Below are the code and all the weights of a small trained network. Each question names an input and a class and asks about switching units off, where a switched-off unit gives its printed mean instead of its output.

import numpy as np


def w(rows, s, z=0):
    codes = np.array(rows[::2]) - 128.0
    scale = np.full(codes.shape[1], s)
    scale[-1] = z or s
    return codes * scale


def norm(h):
    return h / np.sqrt((h * h).mean(-1, keepdims=True) + 1e-5)


def f(y):
    return np.maximum(y, 0)


def log_softmax(a):
    a = a - a.max(-1, keepdims=True)
    return a - np.log(np.exp(a).sum(-1, keepdims=True))


def net(x, mask):
    res = np.array(x, float).reshape(1, 7) / 4 @ E
    u = 0
    for l in range(2):
        y = f(norm(res) @ A[l][:, :-1].T + A[l][:, -1])
        res = res + np.where(mask[u : u + 3], y, B[l][:, -1]) @ B[l][:, :-1]
        u += 3
    return log_softmax(norm(res)[-1] @ U[:, :-1].T + U[:, -1])


A, B = {}, {}
E = w([
[84,47,131,254,53,133,157,105,162,194,107],'x0',
[109,150,181,122,90,108,50,119,201,92,60],'x1',
[103,126,140,136,141,138,116,124,113,106,144],'x2',
[135,112,151,116,162,112,124,104,102,143,123],'x3',
[121,102,126,97,151,126,123,111,159,136,150],'x4',
[137,124,141,139,128,114,119,152,118,133,132],'x5',
[139,182,140,213,202,219,91,120,134,200,124],'x6',
],0.0093)
A[0] = w([
[185,179,67,77,199,149,179,196,91,119,202,255],'L0N1',
[94,85,134,159,75,69,182,124,126,133,148,113],'L0N2',
[180,246,132,99,205,180,53,141,170,160,146,69],'L0N3',
],0.011,0.0019)
B[0] = w([
[97,131,255,115,62,137,171,36,80,144,189,254],'L0N1',
[107,77,123,149,153,87,168,138,82,115,118,201],'L0N2',
[99,205,72,224,190,132,107,112,12,76,24,240],'L0N3',
],0.0094,0.012)
A[1] = w([
[80,127,216,143,83,86,55,89,211,92,8,252],'L1N1',
[150,211,143,2,96,109,76,108,83,49,137,255],'L1N2',
[146,163,174,244,152,203,104,99,167,219,155,33],'L1N3',
],0.012,0.0018)
B[1] = w([
[162,131,180,147,195,73,91,121,210,161,23,252],'L1N1',
[139,177,94,44,83,121,148,227,209,73,156,248],'L1N2',
[174,87,44,63,107,220,48,122,170,193,246,216],'L1N3',
],0.012)
U = w([
[86,144,226,25,51,110,227,130,134,38,186,93],'0',
[129,239,166,127,138,234,100,55,26,133,215,75],'1',
[187,213,142,41,132,61,83,221,217,54,82,127],'2',
[102,200,118,192,214,157,83,137,104,48,12,241],'3',
[83,23,104,203,106,53,211,114,46,143,168,254],'4',
[161,41,55,142,120,235,95,139,109,184,248,127],'5',
[132,38,231,170,156,28,135,126,207,135,27,59],'6',
[179,99,105,161,181,180,1,95,238,220,93,42],'7',
],0.0099,0.0021)

Each question gives the input, the list of numbers given to net, and the class t.
The units are the neurons (one row each of A and B). Each row of codes is followed by its name. A weight is (code - 128) times the scale printed after its matrix; where a second scale follows, it is the last column's (A, B and U).
mask holds one flag per neuron, layer by layer. A switched-off neuron (its flag False) gives its mean, the last column of its row in B, instead of its output. The means were averaged over made-up inputs and are rounded, as every weight is.
A unit's drop is (log p(t) with every unit on - log p(t) with that unit switched off) / (log p(t) with every unit on - log p(t) with every unit switched off).
The circuit of an input: a set's keep is (log p(t) with only the set's units on - log p(t) with every unit switched off) / (log p(t) with every unit on - log p(t) with every unit switched off). Starting from all 6 units, units are removed one at a time, each time the one whose removal leaves the highest keep (on an exact tie, the one counted first), for as long as the keep stays at least 0.8.
circuit, biggest first: the units of the circuit, biggest drop first
top k neurons: the k neurons with the biggest drops, biggest first
top k neurons in layer l: the k neurons of layer l with the biggest drops, biggest first
drop when u is switched off: that unit's drop, to one decimal
input [-8,-6,-8,5,1,-8,-8], class 0: circuit, biggest first -> L0N1
input [1,-1,2,2,-7,0,0], class 4: top 4 neurons -> L1N1, L1N3, L1N2, L0N3
input [6,0,6,7,8,-8,-8], class 4: top 2 neurons in layer 1 -> L1N1, L1N2
input [0,4,-4,-1,-4,1,2], class 3: top 2 neurons -> L0N3, L0N1
input [6,0,-8,-7,-1,-2,-1], class 4: top 2 neurons in layer 1 -> L1N1, L1N2
input [1,-6,7,-2,-5,5,3], class 5: top 2 neurons -> L1N3, L0N3
input [-7,-7,1,-1,-1,4,-1], class 0: top 3 neurons -> L0N1, L1N2, L1N3
input [2,0,-6,3,7,-8,-1], class 4: circuit, biggest first -> L1N1, L1N2, L0N2
input [-4,-2,0,-6,-3,4,0], class 0: top 2 neurons -> L0N1, L1N2
input [2,6,6,-1,-8,3,-8], class 6: top 2 neurons in layer 0 -> L0N2, L0N3
input [-7,-1,-7,-1,4,0,4], class 1: top 3 neurons -> L0N1, L0N3, L1N1
input [-3,-2,-8,-6,-1,6,6], class 1: top 2 neurons -> L0N1, L0N3
input [3,-3,0,-1,0,-5,1], class 5: top 2 neurons -> L1N1, L0N3
input [2,-5,-5,4,-6,6,-8], class 4: circuit, biggest first -> L1N2
input [7,-3,-6,7,-1,7,5], class 5: top 2 neurons -> L1N1, L1N3
input [-2,7,-6,7,4,3,1], class 3: top 3 neurons -> L0N3, L0N1, L1N3
input [1,-1,-2,1,-1,3,5], class 5: top 2 neurons -> L1N3, L1N1
input [-5,-1,4,-1,-8,-4,-4], class 0: top 2 neurons -> L0N1, L1N1
input [1,-4,-5,5,0,-8,-2], class 4: top 4 neurons -> L1N2, L1N1, L0N2, L1N3
input [8,0,-2,2,-4,4,1], class 5: circuit, biggest first -> L1N3
input [5,-5,-1,0,-2,1,3], class 5: top 2 neurons in layer 1 -> L1N1, L1N3
input [3,-4,-8,-6,-4,7,-7], class 4: top 2 neurons in layer 1 -> L1N1, L1N2
input [-6,-1,5,-5,-2,4,3], class 1: top 2 neurons in layer 0 -> L0N1, L0N3
input [2,6,-6,-1,3,-6,-2], class 6: top 2 neurons in layer 1 -> L1N3, L1N2
input [8,-3,1,4,-2,-4,2], class 5: top 2 neurons in layer 1 -> L1N1, L1N3
input [-1,-7,-8,-3,-3,-8,-3], class 0: drop when L0N1 is switched off -> 0.1
